Here is a tiny trained network, its code and every weight. The questions are about switching its units off for an input and a class, where a switched-off unit gives its printed mean instead of its output.

import numpy as np


def w(rows, s, z=0):
    codes = np.array(rows[::2]) - 128.0
    scale = np.full(codes.shape[1], s)
    scale[-1] = z or s
    return codes * scale


def f(y):
    return y / 2 * (1 + np.tanh(0.7978845608 * (y + 0.044715 * y**3)))


def log_softmax(a):
    a = a - a.max(-1, keepdims=True)
    return a - np.log(np.exp(a).sum(-1, keepdims=True))


def net(x, mask):
    res = np.array(x, float).reshape(1, 3) / 4 @ E
    y = f(res @ A[0][:, :-1].T + A[0][:, -1])
    res = res + np.where(mask, y, B[0][:, -1]) @ B[0][:, :-1]
    return log_softmax(res[-1] @ U[:, :-1].T + U[:, -1])


A, B = {}, {}
E = w([
[146,110,69,235,108,78,187,102],'x0',
[246,149,168,177,132,139,78,19],'x1',
[117,151,76,59,186,10,118,124],'x2',
],0.014)
A[0] = w([
[122,231,99,109,181,102,116,148,102],'neuron 1',
[129,126,170,91,105,40,120,109,86],'neuron 2',
[126,145,158,83,114,165,109,133,106],'neuron 3',
[187,164,142,156,200,152,135,81,200],'neuron 4',
[148,111,188,186,170,122,77,76,79],'neuron 5',
[81,59,71,92,139,131,153,216,111],'neuron 6',
[111,117,148,81,169,172,98,106,252],'neuron 7',
[136,199,183,79,176,145,65,147,106],'neuron 8',
[123,54,244,173,44,207,157,161,100],'neuron 9',
[102,162,117,113,215,35,97,99,132],'neuron 10',
[136,95,58,233,96,49,207,86,100],'neuron 11',
[130,178,156,75,94,125,45,142,110],'neuron 12',
[144,177,127,99,160,60,140,101,82],'neuron 13',
[210,222,167,129,161,85,47,33,90],'neuron 14',
[135,152,86,83,176,74,127,92,124],'neuron 15',
[130,127,204,101,192,131,83,195,93],'neuron 16',
],0.011,0.017)
B[0] = w([
[115,109,95,168,131,172,89,105,167],'neuron 1',
[131,141,102,133,124,177,105,141,150],'neuron 2',
[144,130,99,214,49,109,6,185,158],'neuron 3',
[104,141,119,99,164,96,149,131,245],'neuron 4',
[95,161,133,114,125,132,69,148,185],'neuron 5',
[44,180,134,91,153,107,112,145,225],'neuron 6',
[154,80,105,102,135,59,222,127,251],'neuron 7',
[166,124,133,176,99,96,114,169,182],'neuron 8',
[139,138,51,127,145,157,80,32,240],'neuron 9',
[145,118,38,139,109,161,142,73,218],'neuron 10',
[173,121,166,166,68,74,146,194,241],'neuron 11',
[144,136,93,188,105,91,121,172,170],'neuron 12',
[131,124,84,143,128,164,68,128,167],'neuron 13',
[59,185,171,99,172,103,102,141,248],'neuron 14',
[150,96,84,136,110,180,95,69,194],'neuron 15',
[144,142,159,197,85,92,75,153,169],'neuron 16',
],0.015,0.017)
U = w([
[184,137,146,159,82,92,116,183,108],'0',
[20,185,150,93,165,137,106,156,81],'1',
[156,130,102,133,126,201,94,65,127],'2',
[159,87,142,90,157,93,250,116,254],'3',
[142,100,161,130,131,190,95,144,67],'4',
],0.018,0.0089)

Each question gives the input, the list of numbers given to net, and the class t.
The units are the neurons (one row each of A and B). Each row of codes is followed by its name. A weight is (code - 128) times the scale printed after its matrix; where a second scale follows, it is the last column's (A, B and U).
mask holds one flag per neuron, in row order. A switched-off neuron (its flag False) gives its mean, the last column of its row in B, instead of its output. The means were averaged over made-up inputs and are rounded, as every weight is.
A unit's drop is (log p(t) with every unit on - log p(t) with that unit switched off) / (log p(t) with every unit on - log p(t) with every unit switched off).
The circuit of an input: a set's keep is (log p(t) with only the set's units on - log p(t) with every unit switched off) / (log p(t) with every unit on - log p(t) with every unit switched off). Starting from the 12 units with the biggest drops (on a tie, the unit counted first), units are removed one at a time, each time the one whose removal leaves the highest keep (on an exact tie, the one counted first), for as long as the keep stays at least 0.8.
units of the circuit, in order: the units of the circuit, biggest drop first
most important unit: the unit with the biggest drop
top k neurons: the k neurons with the biggest drops, biggest first
drop when u is switched off: that unit's drop, to one decimal
input [5,7,3], class 1: units of the circuit, in order -> neuron 14
input [4,-4,-5], class 2: top 2 neurons -> neuron 9; neuron 14
input [6,7,-3], class 1: top 3 neurons -> neuron 14; neuron 4; neuron 5
input [-3,0,3], class 3: top 3 neurons -> neuron 9; neuron 7; neuron 11
input [4,-4,4], class 0: top 4 neurons -> neuron 14; neuron 11; neuron 9; neuron 7
input [0,5,6], class 2: top 2 neurons -> neuron 10; neuron 15
input [4,-4,2], class 0: top 3 neurons -> neuron 14; neuron 7; neuron 11
input [3,1,3], class 3: top 3 neurons -> neuron 9; neuron 3; neuron 16
input [1,-3,-2], class 3: top 2 neurons -> neuron 14; neuron 5
input [-5,6,4], class 1: top 2 neurons -> neuron 14; neuron 11
input [3,1,-3], class 3: top 2 neurons -> neuron 3; neuron 16
input [-1,6,3], class 1: drop when neuron 14 is switched off -> 1.0
input [4,8,6], class 1: drop when neuron 14 is switched off -> 2.4
input [0,-3,-8], class 2: most important unit -> neuron 9
input [3,6,2], class 1: drop when neuron 14 is switched off -> 0.4
